Here is a tiny trained network, its code and every weight. The questions are about switching its units off for an input and a target symbol, where a switched-off unit gives its printed mean instead of its output.

import numpy as np


def w(rows, s, z=0):
    codes = np.array(rows[::2]) - 128.0
    scale = np.full(codes.shape[1], s)
    scale[-1] = z or s
    return codes * scale


def norm(h):
    return h / np.sqrt((h * h).mean(-1, keepdims=True) + 1e-5)


def f(y):
    return y / 2 * (1 + np.tanh(0.7978845608 * (y + 0.044715 * y**3)))


def softmax(a):
    e = np.exp(a - a.max(-1, keepdims=True))
    return e / e.sum(-1, keepdims=True)


def log_softmax(a):
    a = a - a.max(-1, keepdims=True)
    return a - np.log(np.exp(a).sum(-1, keepdims=True))


def net(x, mask):
    ids = ['ΓΔΘΛΞΣΦΩαεζημτψ'.index(c) for c in x.split()]
    T = len(ids)
    res = E[ids] + P[:T]
    u = 0
    for l in range(3):
        q, k, v = (norm(res) @ M[l].T for M in (Q, K, V))
        z = softmax(np.where(np.tri(T) > 0, q @ k.T / 3**0.5, -1e9)) @ v
        res = res + np.where(mask[u], z, O[l][:, -1]) @ O[l][:, :-1]
        u += 1
        y = f(norm(res) @ A[l][:, :-1].T + A[l][:, -1])
        res = res + np.where(mask[u : u + 8], y, B[l][:, -1]) @ B[l][:, :-1]
        u += 8
    return log_softmax(norm(res)[-1] @ U[:, :-1].T + U[:, -1])


Q, K, V, O, A, B = {}, {}, {}, {}, {}, {}
E = w([
[79,193,134],'Γ',
[131,247,154],'Δ',
[129,143,215],'Θ',
[155,102,251],'Λ',
[177,89,92],'Ξ',
[142,159,177],'Σ',
[164,92,70],'Φ',
[206,68,130],'Ω',
[116,186,58],'α',
[142,125,48],'ε',
[248,162,209],'ζ',
[209,115,77],'η',
[226,111,161],'μ',
[78,87,47],'τ',
[32,151,126],'ψ',
],0.019)
P = w([
[135,240,76],'0',
[128,229,86],'1',
[130,202,86],'2',
[105,146,127],'3',
[106,146,122],'4',
[108,142,124],'5',
[117,152,110],'6',
[84,52,172],'7',
[87,72,166],'8',
[97,89,156],'9',
[122,135,130],'10',
[71,1,201],'11',
[82,38,177],'12',
],0.0058)
Q[0] = w([
[67,145,50],'L0H1',
[145,20,115],'L0H1',
[2,83,183],'L0H1',
],0.023)
K[0] = w([
[65,121,45],'L0H1',
[180,3,110],'L0H1',
[46,84,252],'L0H1',
],0.021)
V[0] = w([
[229,253,156],'L0H1',
[231,245,153],'L0H1',
[159,163,129],'L0H1',
],0.0036)
O[0] = w([
[70,1,204,212],'L0H1',
[82,24,190,253],'L0H1',
[119,105,146,242],'L0H1',
],0.009,0.00028)
A[0] = w([
[172,60,76,88],'L0N1',
[115,75,61,139],'L0N2',
[170,87,172,92],'L0N3',
[118,185,187,191],'L0N4',
[95,203,147,77],'L0N5',
[250,129,175,173],'L0N6',
[156,184,121,134],'L0N7',
[50,155,73,253],'L0N8',
],0.027,0.0025)
B[0] = w([
[39,24,83,239],'L0N1',
[58,199,201,244],'L0N2',
[216,137,94,169],'L0N3',
[31,100,191,145],'L0N4',
[121,52,56,149],'L0N5',
[251,41,217,195],'L0N6',
[92,144,93,151],'L0N7',
[254,154,40,249],'L0N8',
],0.033,0.016)
Q[1] = w([
[154,106,203],'L1H1',
[124,234,182],'L1H1',
[124,2,38],'L1H1',
],0.0084)
K[1] = w([
[69,218,189],'L1H1',
[187,182,124],'L1H1',
[61,4,105],'L1H1',
],0.013)
V[1] = w([
[229,14,245],'L1H1',
[119,111,153],'L1H1',
[3,210,52],'L1H1',
],0.005)
O[1] = w([
[247,3,153,27],'L1H1',
[152,108,123,115],'L1H1',
[64,207,71,255],'L1H1',
],0.0069,0.00032)
A[1] = w([
[143,178,106,20],'L1N1',
[161,117,108,10],'L1N2',
[66,129,198,128],'L1N3',
[57,231,105,187],'L1N4',
[138,193,114,7],'L1N5',
[237,186,136,77],'L1N6',
[152,108,78,81],'L1N7',
[134,253,132,102],'L1N8',
],0.026,0.0019)
B[1] = w([
[109,156,128,171],'L1N1',
[123,142,111,153],'L1N2',
[142,185,151,155],'L1N3',
[100,2,94,253],'L1N4',
[101,156,112,167],'L1N5',
[173,187,166,216],'L1N6',
[95,107,111,188],'L1N7',
[96,197,68,185],'L1N8',
],0.051,0.012)
Q[2] = w([
[84,148,220],'L2H1',
[225,112,9],'L2H1',
[116,124,56],'L2H1',
],0.015)
K[2] = w([
[158,51,66],'L2H1',
[97,233,249],'L2H1',
[122,174,150],'L2H1',
],0.019)
V[2] = w([
[96,63,91],'L2H1',
[127,127,132],'L2H1',
[60,131,255],'L2H1',
],0.0098)
O[2] = w([
[86,2,131,183],'L2H1',
[122,142,136,125],'L2H1',
[34,221,228,1],'L2H1',
],0.0069,0.0025)
A[2] = w([
[233,104,187,42],'L2N1',
[107,181,151,5],'L2N2',
[199,137,196,64],'L2N3',
[123,158,102,106],'L2N4',
[107,135,225,5],'L2N5',
[29,87,137,95],'L2N6',
[64,202,178,33],'L2N7',
[4,200,124,99],'L2N8',
],0.021,0.0028)
B[2] = w([
[6,205,72,205],'L2N1',
[117,79,116,127],'L2N2',
[63,201,78,178],'L2N3',
[190,125,132,142],'L2N4',
[164,85,68,156],'L2N5',
[128,114,252,248],'L2N6',
[86,52,122,137],'L2N7',
[17,129,18,171],'L2N8',
],0.026,0.011)
U = w([
[99,82,46,88],'Γ',
[60,183,152,112],'Δ',
[29,181,179,98],'Θ',
[99,205,204,152],'Λ',
[155,138,208,188],'Ξ',
[47,204,129,87],'Σ',
[56,163,176,134],'Φ',
[195,79,133,136],'Ω',
[180,128,76,173],'α',
[107,141,76,193],'ε',
[205,127,171,150],'ζ',
[136,105,228,112],'η',
[248,58,121,85],'μ',
[151,175,76,155],'τ',
[204,81,3,3],'ψ',
],0.024,0.017)

Each question gives the input, a string of symbols that net reads in full, and the target symbol t.
The units are the heads (3 rows each of Q, K, V and O) and the neurons (one row each of A and B). Each row of codes is followed by its name. A weight is (code - 128) times the scale printed after its matrix; where a second scale follows, it is the last column's (O, A, B and U).
mask holds one flag per unit, layer by layer, with each layer's heads first. A switched-off unit (its flag False) gives its mean, the last column of its rows in O or B, instead of its output. The means were averaged over made-up inputs and are rounded, as every weight is.
A unit's drop is (log p(t) with every unit on - log p(t) with that unit switched off) / (log p(t) with every unit on - log p(t) with every unit switched off).
The circuit of an input: a set's keep is (log p(t) with only the set's units on - log p(t) with every unit switched off) / (log p(t) with every unit on - log p(t) with every unit switched off). Starting from the 12 units with the biggest drops (on a tie, the unit counted first), units are removed one at a time, each time the one whose removal leaves the highest keep (on an exact tie, the one counted first), for as long as the keep stays at least 0.8.
units of the circuit, in order: the units of the circuit, biggest drop first
most important unit: the unit with the biggest drop
k most important neurons: the k neurons with the biggest drops, biggest first
k most important neurons of layer l: the k neurons of layer l with the biggest drops, biggest first
drop when u is switched off: that unit's drop, to one decimal
input Λ ε α η ε ε Σ, target Σ: 3 most important neurons -> L0N1; L0N8; L0N4
input η Ω ζ, target Ξ: units of the circuit, in order -> L0N6; L0N8
input ζ Σ η α Θ, target Θ: units of the circuit, in order -> L0N8
input Ξ ε τ, target τ: 3 most important neurons of layer 0 -> L0N8; L0N1; L0N4
input Ω η Φ Γ Ω Φ ψ, target ψ: 3 most important neurons -> L0N5; L0N2; L0N8
input ε Φ Σ, target Σ: 4 most important neurons of layer 0 -> L0N1; L0N8; L0N4; L0N2
input ψ Ω Θ, target Σ: 4 most important neurons -> L0N1; L1N4; L0N2; L1N3
input Ξ Ω τ, target τ: 2 most important neurons -> L0N8; L1N6
input ε ε ε Φ μ ε ε ε ζ, target ζ: 4 most important neurons of layer 0 -> L0N6; L0N3; L0N2; L0N1
input η Φ ε Ω, target μ: 3 most important neurons -> L0N1; L0N3; L0N6
input ζ ε ε ε Ω α ε η α, target τ: 2 most important neurons of layer 0 -> L0N1; L0N8
input ε Θ τ ψ Δ ε α ε Ξ α ψ, target α: 4 most important neurons of layer 0 -> L0N8; L0N1; L0N5; L0N2
input ε α Φ ε ζ η, target η: 2 most important neurons -> L0N1; L0N8
input Ξ Λ Φ ζ Ω μ, target μ: 3 most important neurons -> L0N6; L0N2; L2N6
input ε ε α α ζ Φ, target Θ: most important neuron -> L0N1
input ε Ξ ε ε ε ε Ξ ε ε ε μ Γ Φ, target Θ: 2 most important neurons of layer 2 -> L2N8; L2N6
input ε Φ ε ε Λ α Ω α ε ε ε ε μ, target ζ: drop when L2N5 is switched off -> 0.0
input ε ε Ω Ξ ε Φ α ε Ξ, target η: drop when L0N1 is switched off -> 1.1
input ε Γ ε ε α Γ ε α Λ μ, target ζ: drop when L0N8 is switched off -> 0.1
input ε ζ Ξ ε Φ ε μ Ω Ω μ ε ψ, target ψ: most important unit -> L0H1
